Group, then class
[  3   9  13  14  -3  16 -13   1  -1  -7  13   2  11   2  16  -3 -11 -17
  -3 -16 -12   0   7   2  -5   6 -48  11  11  10 -20   0 -48 -11  -8 -27
   2   2  -7 -10 -11  -5  -3  -5  18  -6   1  23  -6  18  -3  10  -9   7
 -20   3 -16  -2  -4  26 -17 -14 -31   6  -5 -11  10   7  -6   9   9  -9
   2  -1  -8 -11  28  34  -5   6   0  14 -10 -32 -27  -8  48  -4  -9 -11
   0  -6  -9  14  -5  11  18   1   6   0 -13 -24   2   3  33  -4  -1 -15
  17   8   5 -14  -2   3 -12   4 -10  -3   6  -2  12  11  -1   5   4   8
  15  17   6   3  -6   1] : F <57>
[ -4   6   0  14   5   7 -12   6   4   5   9   2   8   0  22  -2 -12 -11
   1 -12 -14   0  -2   5  14  -3 -32  11   2  -2 -21  -2 -43  -7 -11  -3
  -3   4   3 -19  -8   8  -3  -4  17   4   6  10  -5  11  -8 -28 -15   6
  -8   3  -8  -7   6  24  -8   6  -5   9  12 -15   7  12  -6   9   6   6
   2  -3  -1   1   8  11  -1   2   7   8   1 -20 -10  -2  30  -5  -7  -1
   0 -12  -2  10  -4   5   2   6  10  -4 -11 -16   4  12  16   1 -12 -11
  22   2   0   5  -3  -9 -10  14 -10  -2   3 -12  14   3  -6  12   7   6
  18   9  16   2   3  -1] : F <76>
[  1  -1  14   9  25   9 -13  14  -2   5   4   1  -1  13  14  -2  -6  -3
  -4 -19   3  -4  -5   5  -3  -5 -40  -3   5  -1  18  -9  21  -3 -12  -6
 -12   9   4 -27  -4   9  -3 -10  13  -5   2  -1 -14  -4  -8 -51  -1   4
 -21   4 -15 -11   5  26   0 -12  -9   6 -20   5  -4  -1 -10  -6  -4  19
   0   4 -14  19  21  11  -6   5   3  20  -9 -26  -8  -5  25  -1   7  -5
  -4   1   5  10  -2  11  19   9   3   4  -1 -20   6  -5  17  -2  -5 -16
  29  24   2  -7   3  -9  -4   6 -15   6  -1 -13   7   3   2  28  -3  13
   0  18  -9  -2   0   6] : M <83>
[ -1   4  29   4  17   6 -22   3  -8   4   5   0  -2  13  -5   4 -12  -3
  -8 -28   2  -4  -4  -2 -14  -6 -34   5  14  -2  13 -15  10  -5  -4  -3
  -7  12   6 -13  -1   2   4 -11  17  -7   0   7  -8  10   1 -29   7   6
 -29   3 -23 -10   5   6  -5 -18 -21   0 -17  10  -4  -1  -6 -13  -3  20
  -4   6  -5   4  15   3  -4   6   2  12 -11 -34  -9   9  20   2   7  -8
 -17  -1   3   9  -2  13  16  -2  -3  11  -2 -14   6  -6  18  -2  -3  -6
  27  23   8   4  11  -8 -13  -2 -13   1   0   4  11  -6   2  31   3  21
   5  27   2   2  -5   5] : M <83>
[ -8  14   6  10   1  -6 -14   3  -1  16   5  11   9  -3  19  -3 -11 -24
  -2 -16 -17  -1  -5   7   7   0 -30   7   8  14  -5  -8 -26  -1   0  -8
   0   1   6   5  -9   9   1  11  10 -10   2  13 -11  10   4  46  -9  13
  -9   2  -8  -6  -1  -1  -9  -2 -19  -2  16  -2  -4   6   0 -12  -2  18
   3   7   8   6   5   7  -1   9  -6   3  -4 -18  -6   3   4  -2  -2   0
  -8   3   2  13  -3  -1  22  -7  -7  -2  -4  -2   1  -5  17   4 -11  -8
  22  17   4  -5   1  21  -4  -1  -2  -1   5   2   5  -7  -7  17   6  -8
  20  17  25   5  -3   2] : H <78>
[ -9   6  17  17 -11   5 -13   0   5  -4  15   9  19   3  23  -6 -13 -14
  -2 -15 -22   0   5  13   7   3 -47  10   5  18 -14   6 -46  -2 -18 -26
  -5   1  -3 -11 -15   7  -5  -2  22  -8   5  23 -14  17  -5  38 -13  13
 -19   0  -8 -10   2  33 -17  -6 -37   4   6  -6   9  10  -8   8   6   3
   4   6   2 -13  34  31 -13   4   6  17  -5 -31 -35  -9  49  -6  -5  -6
 -10  -7  -6  13 -11   5  22  -1   9  -1 -14 -10   6   0  27  -3 -21 -12
  23  20   2 -15  -7   6 -13  14  -9  -4   8 -18  12   2  -8   3   5  -3
  18  18  -1   5  -2   0] : F <57>
[  1   6  14  11  -6   8  -9   1   0 -12  13   7   8   5  16  -4  -9 -11
   1 -11 -11   2   8   8  -1   8 -37   7   6  14 -12   9 -40  -5 -14 -27
  -1   1  -5  -6 -12   0   0  -2  17  -9   0  19 -10  11   0  27  -5  10
 -13   2  -7  -3  -2  28 -20  -8 -35   3  -3  -7  10   6  -8   4   7  -4
   3   4  -5 -10  30  29  -5   2   3  13  -6 -24 -27  -3  36  -5  -5  -8
   1  -4  -7  13 -14   5  17  -2   8   0 -10 -13   4  -2  24  -4  -5 -13
  15   8   2 -20  -4  11 -10   9  -4  -3   4  -8   9   6  -5  -4   4   2
  11  18  -3   6  -3   2] : F <57>
[ -8  16   3  17   6  -6 -10   2   0  23   5  13  29  -7  16   5 -16 -14
   1 -17 -24  -1  -9   0   5   1 -26   0  14  16   1  -6 -31  -2  -4  -9
   0   6  12  -1 -10  16  -4   8  13  -7   5  16 -12  13   4  26  -8  11
  -6  -1  -8  -7   4   3  -6 -10 -19  -3  10   0  -3   7  -3  -1  -7  18
   1   3   8  -7   6   7  -7  13 -12   3   0 -13  -4  -7  11   5   1   7
 -12   2   3  14 -11   4  25  -7  -6   0  -5  -6   7  -5  22   6 -14  -7
  23  25   1  -9  -2  23   1  -5   2  -2   7  -1  -7   3  -2  17   7  -4
  24  17  27  -7   3   5] : H <66>
[ -8   7  25  11   1  -3 -16   8  -3   9   7  13  18  -2  24  -4 -13 -21
  -5 -20 -24  -5  -3   9  -4  -4 -48   6   6  16   1 -14 -20  -2  -3 -12
   0   5   2  -3  -7  13   1   2  13  -8   6  18  -8  14  -1  39  -8  12
 -13   2  -8 -10   1   5  -9 -10 -26   1   6   5  -2   5  -2  -8  -6  18
   2   7  10   7  13   6   1  13   3  12  -4 -22  -7   5  14  -4  -4   0
 -19   5   0  14  -5   0  21  -1  -8  -5  -6  -7  -1   1  23   2 -15 -13
  26  30  11 -12  -1  18  -5  -5  -9   0   3   9   7  -8  -8  14   5  -6
  14  20  11   5  -3   4] : H <78>
[ -6   4  31   4  -4 -11 -12   3  -7 -10  11  13   9   6  12  -5 -12 -15
  -3 -24 -14  -1   2   8  -6   2 -27   5  14  24   6  -9 -23  -5   2 -18
   0   4   4  11  -6   0   6  -1  10 -11  -6  14 -10  12  12  53   8  13
  -7   5  -3  -7  -1   4 -16 -14 -44  -8  -6  14   2  -5   2 -16  -6  16
   5   9   0   7  16   6  -3  10   2  13  -6 -20  -3 -12  -6   1   1  -3
 -18   9  -1  14  -1   0  21  -8  -6   0  -1 -12  -2  -7  24   3  -4  -6
  20  15  11 -19   4  31  -9 -11   1   2   5  21   3  -7  -8   0   2  -8
  13  27   9  -1  -4   2] : H <78>
[ -5   1  17   7  20   1 -12   7  -1  18   3   1  13   0   6   3  -5   0
  -8 -14  -4  -4  -9   6  -9  -7 -28   0  11 -12  15 -21  23   1  -4  13
  -5  11   7 -19   7  17  -4  -7   8   2   7   2   0   4  -7 -46  -4  -2
 -10   0 -10 -14  14  -1   5 -13   7   4  -6   8  -7   3  -4  -7 -10  22
  -1  -4   8   8  -5 -19   0   7   6   6  -4 -14  10  18   6  -2   6   7
 -15   1   9   4  -1   5   1   7  -4   1  -3  -3   3   6   5   2 -13  -5
  20  29   8  13   5 -14  -1  -7 -11   2   1   3   5  -2   1  27   3  14
  -1   7   4   2   6   7] : M <83>
[ -5  11  11  11  -5  -2  -9   4   0  10   6  12  16   0  19  -3 -10 -23
  -4 -18 -17  -1   0   7   0   2 -30   7   5  17 -11  -2 -32  -2  -5 -17
   0   0  -1   4  -9   3   0   5  13 -10   0  17  -7  13   2  48  -8  11
 -11   1  -6  -1  -5   8 -11  -6 -25   2   9  -4   2   8  -1   3   2   5
   2   6   5  -7  15  16  -2   8  -5   7  -6 -19 -16  -2  19  -2  -7  -5
  -6   0  -5  13  -7   0  21  -5  -4  -1  -6  -5   1  -3  23   4 -11 -11
  15  17   2 -14  -2  19  -6   0  -3  -2   6   1   5   2  -6   5   5  -7
  17  14  11   0  -4  -8] : H <78>
[  3  -3  19   4  26   6 -13  12  -2   6   5   1 -11  13  10  -6  -8 -11
  -4 -23   8   0  -2   3  -8  -4 -29   0   6   2  16 -10  10  -9  -3  -6
  -3   9   3  -9  -5   2   2 -10  14  -4  -3   0  -5  -6   3 -42  11   3
 -19   3 -14  -5   0  21  -4  -5 -15   3 -20   7  -2  -2  -1 -13  -4  18
   2  -1 -12  18  15  -1  -7   8   3  17 -10 -22   3  -7   4   0   5  -8
  -5  10   6  11   0   5  12   2   0   8   2 -21   5  -1  16   0  -1 -15
  29  11   6  -9   6   0  -5  -2 -11   5  -2   2   6   0   0  25   1  14
   3  25  -3 -12  -2   4] : M <61>
[ -9   3  10  15   1 -10  -5  17   3  31   5  19  22   2  36 -10 -10 -29
  -1 -24 -23  -1  -7  20  14  -9 -33  -3  -3  28   7  -2 -10   2 -11 -12
  -2   2   5   5  -8  21  -5  14   9  -8   7   8 -13   2   3  56 -10  12
 -16  -3   2  -2  -1  28  -5   7 -17   0  12   0   3  14  -3  -1  -7  21
   7  11  10  12  15   2  -5   9  -2  14  -1 -10  -4  -7   8  -5  -1   2
 -11  11   3  15  -9 -10  25  -4  -2  -4  -1   0   1  -3  12   6 -29 -18
  25  32  -2 -28  -9  30   3   3  -2   1  10 -15  -1  -3 -12   9   3 -20
  17  11   4  -3   4   1] : H <80>
[  0  -7  27  11  15  10 -14  14  -2   3   6   4  11  16  16  -5  -3  -1
  -6 -24   4  -2   0  15  -7  -8 -42  -5   5   5  19  -4  24   0 -20 -12
 -10   8  -1 -26  -2  11  -6  -9  15  -4   6   7  -8   0  -8 -34   0   4
 -28  -1 -13 -13   7  37  -5 -13 -24   6 -26   9   4   2 -13  -4  -3  13
   9   4 -14   6  35  12  -6   2  10  24 -16 -31 -18  -4  37  -4   8  -9
 -14   3   2  11  -2   5  17   6   2   6  -3 -15   5  -3  15  -6 -16 -14
  26  30   3 -19   0  -7  -6   2 -15  -1   1 -18   7   1   2  19   0  14
  -4  21 -29   2   3   3] : M <69>
